Here is a tiny trained network, its code and every weight. The questions are about switching its units off for an input and a class, where a switched-off unit gives its printed mean instead of its output.

import numpy as np


def w(rows, s, z=0):
    codes = np.array(rows[::2]) - 128.0
    scale = np.full(codes.shape[1], s)
    scale[-1] = z or s
    return codes * scale


def norm(h):
    return h / np.sqrt((h * h).mean(-1, keepdims=True) + 1e-5)


def f(y):
    return y / 2 * (1 + np.tanh(0.7978845608 * (y + 0.044715 * y**3)))


def log_softmax(a):
    a = a - a.max(-1, keepdims=True)
    return a - np.log(np.exp(a).sum(-1, keepdims=True))


def net(x, mask):
    res = np.array(x, float).reshape(1, 8) / 4 @ E
    u = 0
    for l in range(4):
        y = f(norm(res) @ A[l][:, :-1].T + A[l][:, -1])
        res = res + np.where(mask[u : u + 8], y, B[l][:, -1]) @ B[l][:, :-1]
        u += 8
    return log_softmax(norm(res)[-1] @ U[:, :-1].T + U[:, -1])


A, B = {}, {}
E = w([
[151,122,125,127,114,142,128,116,133,149,102],'x0',
[117,120,130,124,114,145,134,130,121,132,113],'x1',
[111,130,147,113,121,143,132,145,138,126,119],'x2',
[185,154,200,119,26,51,97,190,37,176,177],'x3',
[121,121,136,116,132,112,124,125,134,133,109],'x4',
[111,185,120,63,186,166,150,105,79,170,147],'x5',
[117,182,158,185,186,144,38,177,91,111,91],'x6',
[119,113,106,76,88,163,2,53,141,102,183],'x7',
],0.008)
A[0] = w([
[125,75,92,236,31,67,87,219,238,81,113,23],'0.n0',
[178,81,169,138,119,145,156,142,119,102,149,6],'0.n1',
[184,173,118,2,240,147,151,119,31,166,144,59],'0.n2',
[85,76,87,96,80,108,193,129,163,186,177,83],'0.n3',
[164,99,112,140,208,179,41,210,31,88,63,3],'0.n4',
[167,222,171,172,64,97,143,134,71,129,144,32],'0.n5',
[138,160,114,150,148,105,235,200,89,149,73,24],'0.n6',
[50,125,115,84,77,90,55,125,73,176,128,129],'0.n7',
],0.0061,0.0026)
B[0] = w([
[181,171,201,59,171,184,139,89,2,35,80,253],'0.n0',
[109,177,163,153,134,102,113,106,80,156,135,115],'0.n1',
[92,150,190,45,123,208,177,73,38,25,28,217],'0.n2',
[159,187,110,120,92,92,151,100,201,138,87,182],'0.n3',
[23,175,119,159,1,69,172,115,204,83,135,209],'0.n4',
[189,109,93,49,157,114,130,155,110,191,101,209],'0.n5',
[126,57,234,164,142,124,113,78,154,181,224,219],'0.n6',
[144,87,174,78,112,164,116,155,169,210,114,197],'0.n7',
],0.0084,0.0046)
A[1] = w([
[81,145,91,148,97,170,174,126,45,85,138,4],'1.n0',
[96,170,152,154,173,131,38,152,91,145,62,148],'1.n1',
[98,191,158,203,127,143,28,168,107,154,92,94],'1.n2',
[139,75,167,193,192,124,193,136,90,165,182,90],'1.n3',
[171,109,156,188,139,164,81,121,141,97,153,66],'1.n4',
[99,111,102,90,79,198,1,90,119,130,195,116],'1.n5',
[154,252,141,109,69,63,182,101,166,127,119,200],'1.n6',
[88,160,162,220,127,130,171,176,99,164,100,143],'1.n7',
],0.0084,0.0027)
B[1] = w([
[118,159,155,96,155,170,146,158,103,139,121,144],'1.n0',
[86,133,103,125,64,175,197,85,151,139,172,206],'1.n1',
[60,135,55,64,102,80,194,94,147,87,212,193],'1.n2',
[139,194,185,71,153,96,72,102,202,146,54,180],'1.n3',
[102,114,167,122,187,214,117,36,120,111,169,143],'1.n4',
[164,168,255,146,182,47,171,88,203,186,90,254],'1.n5',
[127,136,25,80,95,132,117,70,171,77,213,218],'1.n6',
[172,143,127,124,140,101,189,57,183,135,185,177],'1.n7',
],0.0083,0.0062)
A[2] = w([
[67,89,70,173,242,204,109,104,207,103,109,225],'2.n0',
[80,142,184,25,61,110,119,183,64,188,218,110],'2.n1',
[88,133,133,190,178,233,105,134,211,72,115,6],'2.n2',
[194,40,147,222,71,81,103,107,105,2,81,155],'2.n3',
[111,152,161,142,48,94,140,63,125,99,164,158],'2.n4',
[141,60,168,20,177,160,159,87,111,42,173,117],'2.n5',
[54,151,131,134,167,220,155,117,222,96,87,122],'2.n6',
[154,84,56,85,114,125,130,171,177,94,220,87],'2.n7',
],0.0062,0.0023)
B[2] = w([
[104,105,65,126,67,98,34,221,89,235,129,219],'2.n0',
[163,81,2,251,208,141,96,176,100,67,98,230],'2.n1',
[179,124,44,122,160,100,119,64,122,175,147,171],'2.n2',
[92,167,142,93,180,211,164,159,11,46,81,156],'2.n3',
[102,181,85,141,117,153,158,131,177,135,92,229],'2.n4',
[93,139,225,164,124,180,72,151,57,152,101,254],'2.n5',
[226,102,130,154,89,81,103,186,95,63,125,243],'2.n6',
[56,82,140,74,88,113,136,81,140,178,165,149],'2.n7',
],0.0076,0.0063)
A[3] = w([
[39,93,93,95,33,133,190,66,152,113,181,46],'3.n0',
[116,118,201,99,118,211,144,162,62,27,70,140],'3.n1',
[153,87,109,142,133,142,105,182,94,181,152,17],'3.n2',
[205,121,111,142,88,85,111,235,64,148,193,45],'3.n3',
[151,48,148,12,98,180,144,112,152,162,178,104],'3.n4',
[195,88,34,146,128,80,46,254,74,222,116,2],'3.n5',
[56,192,54,138,49,140,147,154,184,121,177,60],'3.n6',
[146,129,240,185,203,90,138,128,250,188,136,17],'3.n7',
],0.0074,0.002)
B[3] = w([
[84,150,85,235,129,62,156,225,148,100,178,200],'3.n0',
[197,163,74,184,148,194,99,104,56,109,152,254],'3.n1',
[68,128,130,180,100,28,51,198,131,172,137,139],'3.n2',
[46,59,99,97,147,148,74,101,126,165,58,167],'3.n3',
[81,180,85,183,125,127,141,145,130,37,161,157],'3.n4',
[50,6,57,125,183,160,101,212,148,158,152,213],'3.n5',
[146,92,92,104,84,93,189,136,162,45,135,198],'3.n6',
[81,132,254,54,124,79,129,104,141,205,112,226],'3.n7',
],0.0096,0.008)
U = w([
[174,193,137,149,156,240,116,95,1,86,114,97],'0',
[117,161,239,80,148,102,128,83,176,209,130,254],'1',
[89,163,48,163,88,110,177,131,171,67,190,79],'2',
[84,16,69,118,167,154,71,180,104,201,128,84],'3',
],0.012,0.0016)

Each question gives the input, the list of numbers given to net, and the class t.
The units are the neurons (one row each of A and B). Each row of codes is followed by its name. A weight is (code - 128) times the scale printed after its matrix; where a second scale follows, it is the last column's (A, B and U).
mask holds one flag per neuron, layer by layer. A switched-off neuron (its flag False) gives its mean, the last column of its row in B, instead of its output. The means were averaged over made-up inputs and are rounded, as every weight is.
A unit's drop is (log p(t) with every unit on - log p(t) with that unit switched off) / (log p(t) with every unit on - log p(t) with every unit switched off).
unit that matters most: the unit with the biggest drop
top k neurons: the k neurons with the biggest drops, biggest first
top k neurons in layer l: the k neurons of layer l with the biggest drops, biggest first
drop when u is switched off: that unit's drop, to one decimal
input [-4,7,-5,7,6,-6,7,6], class 2: top 2 neurons	1.n2, 0.n6
input [4,8,-3,6,4,1,5,0], class 3: top 4 neurons	0.n5, 2.n1, 0.n7, 3.n5
input [-4,5,2,3,-7,-4,5,-3], class 2: top 4 neurons	0.n4, 0.n2, 1.n2, 1.n7
input [-4,2,-1,3,-1,0,6,-5], class 2: unit that matters most	0.n4
input [4,4,-8,6,-5,-4,5,-1], class 3: top 2 neurons	0.n5, 2.n1
input [-4,5,-6,2,-7,-8,-4,-7], class 0: top 2 neurons	0.n0, 1.n5
input [-2,0,-2,8,4,3,0,7], class 3: top 3 neurons in layer 0	0.n5, 0.n6, 0.n7
input [5,3,-1,5,-3,4,-7,-3], class 2: top 2 neurons	0.n3, 1.n6
input [-8,-4,-6,1,-4,-4,-4,4], class 0: top 2 neurons	0.n0, 0.n4
input [-2,-6,-3,-8,-6,-6,6,3], class 3: top 3 neurons	2.n0, 0.n2, 2.n2
input [0,3,-2,-1,6,0,4,-4], class 1: top 2 neurons in layer 1	1.n3, 1.n1
input [7,2,-7,-4,0,3,1,-4], class 1: top 3 neurons	0.n6, 1.n3, 0.n0
input [-2,8,-8,-4,-4,-8,-8,3], class 0: top 2 neurons	0.n0, 2.n3
input [8,0,-2,1,-7,-6,6,-7], class 1: unit that matters most	0.n6
input [6,7,-3,-6,6,2,8,7], class 2: top 3 neurons in layer 0	0.n4, 0.n6, 0.n5
input [-5,4,-1,3,4,-1,3,-3], class 1: top 4 neurons	0.n6, 1.n3, 1.n7, 2.n0
input [7,6,2,-1,-7,-5,4,-5], class 0: top 3 neurons	0.n0, 1.n5, 3.n1
input [-8,4,-2,-5,-2,-4,7,-8], class 1: top 3 neurons	0.n6, 1.n3, 3.n7
input [6,-3,5,-7,-3,2,4,5], class 3: top 3 neurons	2.n0, 0.n6, 2.n6
input [6,5,-4,8,5,7,3,6], class 3: top 3 neurons in layer 1	1.n4, 1.n3, 1.n7
input [-7,2,-3,-8,-2,-2,-3,4], class 3: unit that matters most	2.n0
input [-4,8,7,6,0,-7,3,3], class 0: top 2 neurons	0.n0, 2.n0
input [-3,6,7,7,3,1,7,-8], class 1: top 2 neurons in layer 1	1.n7, 1.n3
input [2,-5,-7,-2,5,6,8,3], class 2: top 2 neurons in layer 0	0.n4, 0.n0
input [2,8,-1,1,2,6,-4,8], class 1: drop when 1.n5 is switched off	6.5
input [3,5,-8,-1,2,1,1,7], class 1: drop when 1.n5 is switched off	1.6
input [0,-8,-5,-3,7,2,-2,5], class 1: drop when 1.n5 is switched off	2.7
input [-6,3,-4,5,1,-4,4,7], class 1: drop when 1.n5 is switched off	3.8
input [-2,2,4,2,-3,-7,-7,2], class 0: top neuron in layer 2	2.n3
